Below are the code and all the weights of a small trained network. Each question names an input and a target symbol and asks about switching units off, where a switched-off unit gives its printed mean instead of its output.

import numpy as np


def w(rows, s, z=0):
    codes = np.array(rows[::2]) - 128.0
    scale = np.full(codes.shape[1], s)
    scale[-1] = z or s
    return codes * scale


def norm(h):
    return h / np.sqrt((h * h).mean(-1, keepdims=True) + 1e-5)


def f(y):
    return np.maximum(y, 0)


def softmax(a):
    e = np.exp(a - a.max(-1, keepdims=True))
    return e / e.sum(-1, keepdims=True)


def log_softmax(a):
    a = a - a.max(-1, keepdims=True)
    return a - np.log(np.exp(a).sum(-1, keepdims=True))


def net(x, mask):
    ids = ['ΓΛΠβεζθ'.index(c) for c in x.split()]
    T = len(ids)
    res = E[ids] + P[:T]
    u = 0
    for l in range(2):
        r = norm(res)
        for j in range(2):
            rows = slice(4 * j, 4 * j + 4)
            q, k, v = (r @ M[l][rows].T for M in (Q, K, V))
            z = softmax(np.where(np.tri(T) > 0, q @ k.T / 4**0.5, -1e9)) @ v
            o = O[l][rows]
            res = res + np.where(mask[u + j], z, o[:, -1]) @ o[:, :-1]
        u += 2
        y = f(norm(res) @ A[l][:, :-1].T + A[l][:, -1])
        res = res + np.where(mask[u : u + 8], y, B[l][:, -1]) @ B[l][:, :-1]
        u += 8
    return log_softmax(norm(res)[-1] @ U[:, :-1].T + U[:, -1])


Q, K, V, O, A, B = {}, {}, {}, {}, {}, {}
E = w([
[200,111,191],'Γ',
[122,97,97],'Λ',
[91,5,123],'Π',
[49,135,145],'β',
[54,128,145],'ε',
[191,144,88],'ζ',
[76,159,79],'θ',
],0.013)
P = w([
[111,71,3],'0',
[99,86,24],'1',
[99,96,34],'2',
[113,103,55],'3',
[117,115,75],'4',
[126,120,101],'5',
[124,128,108],'6',
[128,139,138],'7',
[131,149,171],'8',
[135,156,198],'9',
[145,149,223],'10',
],0.0052)
Q[0] = w([
[146,135,127],'0.h1',
[141,176,175],'0.h1',
[132,67,57],'0.h1',
[254,174,112],'0.h1',
[73,103,128],'0.h2',
[73,98,113],'0.h2',
[52,96,131],'0.h2',
[8,66,105],'0.h2',
],0.026)
K[0] = w([
[147,142,117],'0.h1',
[150,208,161],'0.h1',
[116,21,66],'0.h1',
[238,181,53],'0.h1',
[131,186,144],'0.h2',
[136,185,137],'0.h2',
[131,207,150],'0.h2',
[142,252,149],'0.h2',
],0.021)
V[0] = w([
[150,215,86],'0.h1',
[100,78,153],'0.h1',
[253,133,111],'0.h1',
[158,150,143],'0.h1',
[141,22,146],'0.h2',
[73,113,137],'0.h2',
[127,122,128],'0.h2',
[63,64,149],'0.h2',
],0.014)
O[0] = w([
[131,121,6,1],'0.h1',
[115,145,208,207],'0.h1',
[220,12,31,82],'0.h1',
[167,143,75,59],'0.h1',
[213,157,235,190],'0.h2',
[74,205,164,149],'0.h2',
[128,135,136,134],'0.h2',
[87,244,222,178],'0.h2',
],0.012,0.006)
A[0] = w([
[156,137,8,99],'0.n1',
[25,160,89,136],'0.n2',
[109,70,71,87],'0.n3',
[128,132,129,102],'0.n4',
[110,90,103,55],'0.n5',
[105,70,203,2],'0.n6',
[173,113,182,170],'0.n7',
[190,113,199,213],'0.n8',
],0.015,0.004)
B[0] = w([
[32,63,199,175],'0.n1',
[2,199,91,189],'0.n2',
[158,38,117,142],'0.n3',
[117,128,151,128],'0.n4',
[168,100,105,133],'0.n5',
[216,43,204,216],'0.n6',
[152,197,127,215],'0.n7',
[167,229,116,255],'0.n8',
],0.025,0.0085)
Q[1] = w([
[47,192,155],'1.h1',
[159,128,7],'1.h1',
[186,116,131],'1.h1',
[174,136,173],'1.h1',
[110,162,135],'1.h2',
[109,60,146],'1.h2',
[75,91,158],'1.h2',
[198,143,99],'1.h2',
],0.015)
K[1] = w([
[67,110,231],'1.h1',
[78,106,4],'1.h1',
[196,121,93],'1.h1',
[218,115,142],'1.h1',
[107,130,169],'1.h2',
[132,195,50],'1.h2',
[103,200,91],'1.h2',
[163,104,117],'1.h2',
],0.014)
V[1] = w([
[105,219,55],'1.h1',
[81,126,147],'1.h1',
[112,118,144],'1.h1',
[68,160,120],'1.h1',
[138,107,183],'1.h2',
[142,128,173],'1.h2',
[112,220,8],'1.h2',
[126,148,114],'1.h2',
],0.017)
O[1] = w([
[178,40,73,87],'1.h1',
[177,147,126,115],'1.h1',
[146,145,135,130],'1.h1',
[194,118,111,95],'1.h1',
[162,74,166,225],'1.h2',
[163,79,145,241],'1.h2',
[67,232,3,3],'1.h2',
[126,132,108,130],'1.h2',
],0.018,0.0054)
A[1] = w([
[140,122,160,168],'1.n1',
[188,200,34,114],'1.n2',
[34,142,147,141],'1.n3',
[148,122,9,149],'1.n4',
[230,118,169,253],'1.n5',
[92,217,72,108],'1.n6',
[164,212,105,169],'1.n7',
[125,126,125,72],'1.n8',
],0.016,0.0031)
B[1] = w([
[118,113,93,181],'1.n1',
[3,196,161,140],'1.n2',
[69,51,70,181],'1.n3',
[5,150,190,134],'1.n4',
[116,88,13,255],'1.n5',
[219,66,195,163],'1.n6',
[204,99,144,159],'1.n7',
[163,124,174,128],'1.n8',
],0.023,0.013)
U = w([
[68,2,91,101],'Γ',
[189,229,76,141],'Λ',
[123,95,8,62],'Π',
[73,222,169,91],'β',
[151,179,243,187],'ε',
[14,170,83,253],'ζ',
[193,158,227,34],'θ',
],0.0094,0.0038)

Each question gives the input, a string of symbols that net reads in full, and the target symbol t.
The units are the heads (4 rows each of Q, K, V and O) and the neurons (one row each of A and B). Each row of codes is followed by its name. A weight is (code - 128) times the scale printed after its matrix; where a second scale follows, it is the last column's (O, A, B and U).
mask holds one flag per unit, layer by layer, with each layer's heads first. A switched-off unit (its flag False) gives its mean, the last column of its rows in O or B, instead of its output. The means were averaged over made-up inputs and are rounded, as every weight is.
A unit's drop is (log p(t) with every unit on - log p(t) with that unit switched off) / (log p(t) with every unit on - log p(t) with every unit switched off).
The circuit of an input: a set's keep is (log p(t) with only the set's units on - log p(t) with every unit switched off) / (log p(t) with every unit on - log p(t) with every unit switched off). Starting from the 12 units with the biggest drops (on a tie, the unit counted first), units are removed one at a time, each time the one whose removal leaves the highest keep (on an exact tie, the one counted first), for as long as the keep stays at least 0.8.
units of the circuit, in order: the units of the circuit, biggest drop first
k most important neurons of layer l: the k neurons of layer l with the biggest drops, biggest first
which heads matter: for each layer, one digit per head in row order, 1 if its drop is at least 0.15 and else 0, layers parted by /
input Γ Γ ζ Γ, target Γ: units of the circuit, in order -> 0.h1, 0.n1
input Γ Λ ε Γ θ ε Λ, target ζ: which heads matter -> 01 / 01
input Λ β Λ ε Π Λ Γ ε Λ, target Λ: which heads matter -> 01 / 11
input ζ Λ θ Λ Γ, target ζ: which heads matter -> 10 / 10
input Π Λ Λ, target θ: which heads matter -> 10 / 00
input ζ Π Π Λ Λ Γ ε θ β, target ζ: which heads matter -> 01 / 00
input Π ζ ζ ε, target ζ: units of the circuit, in order -> 0.h1, 0.n2
input ζ Π Π Π β θ ζ Π θ Λ, target ζ: which heads matter -> 01 / 00
input Λ ε Π ε Π Π Λ θ Γ Π, target ζ: which heads matter -> 01 / 01
input θ ζ ζ, target ζ: which heads matter -> 10 / 01
input ε ζ ζ θ Λ ζ, target ζ: units of the circuit, in order -> 0.h1, 1.h2, 1.n4
input θ Π Π Π, target ε: most important neuron of layer 0 -> 0.n6
input θ Π Γ ζ θ Γ ζ Π θ Π Π, target ζ: units of the circuit, in order -> 0.h2, 0.n2
input ε Π ζ, target Π: 2 most important neurons of layer 0 -> 0.n6, 0.n1
input Π ζ θ Λ θ θ Γ, target Λ: which heads matter -> 11 / 00
input ζ θ Γ, target ζ: units of the circuit, in order -> 0.h1, 1.h2, 1.n4
input Γ Π Λ Π Π Π Λ β ζ ζ, target Γ: units of the circuit, in order -> 0.h1, 0.n1
input Γ Λ Λ Λ Γ ζ Γ, target Γ: which heads matter -> 10 / 00
input Λ Λ θ ζ Π β Π θ, target ζ: units of the circuit, in order -> 0.h2, 0.n2
input Π Γ Π Π Π Π Γ θ Π β, target ζ: 3 most important neurons of layer 0 -> 0.n8, 0.n2, 0.n7
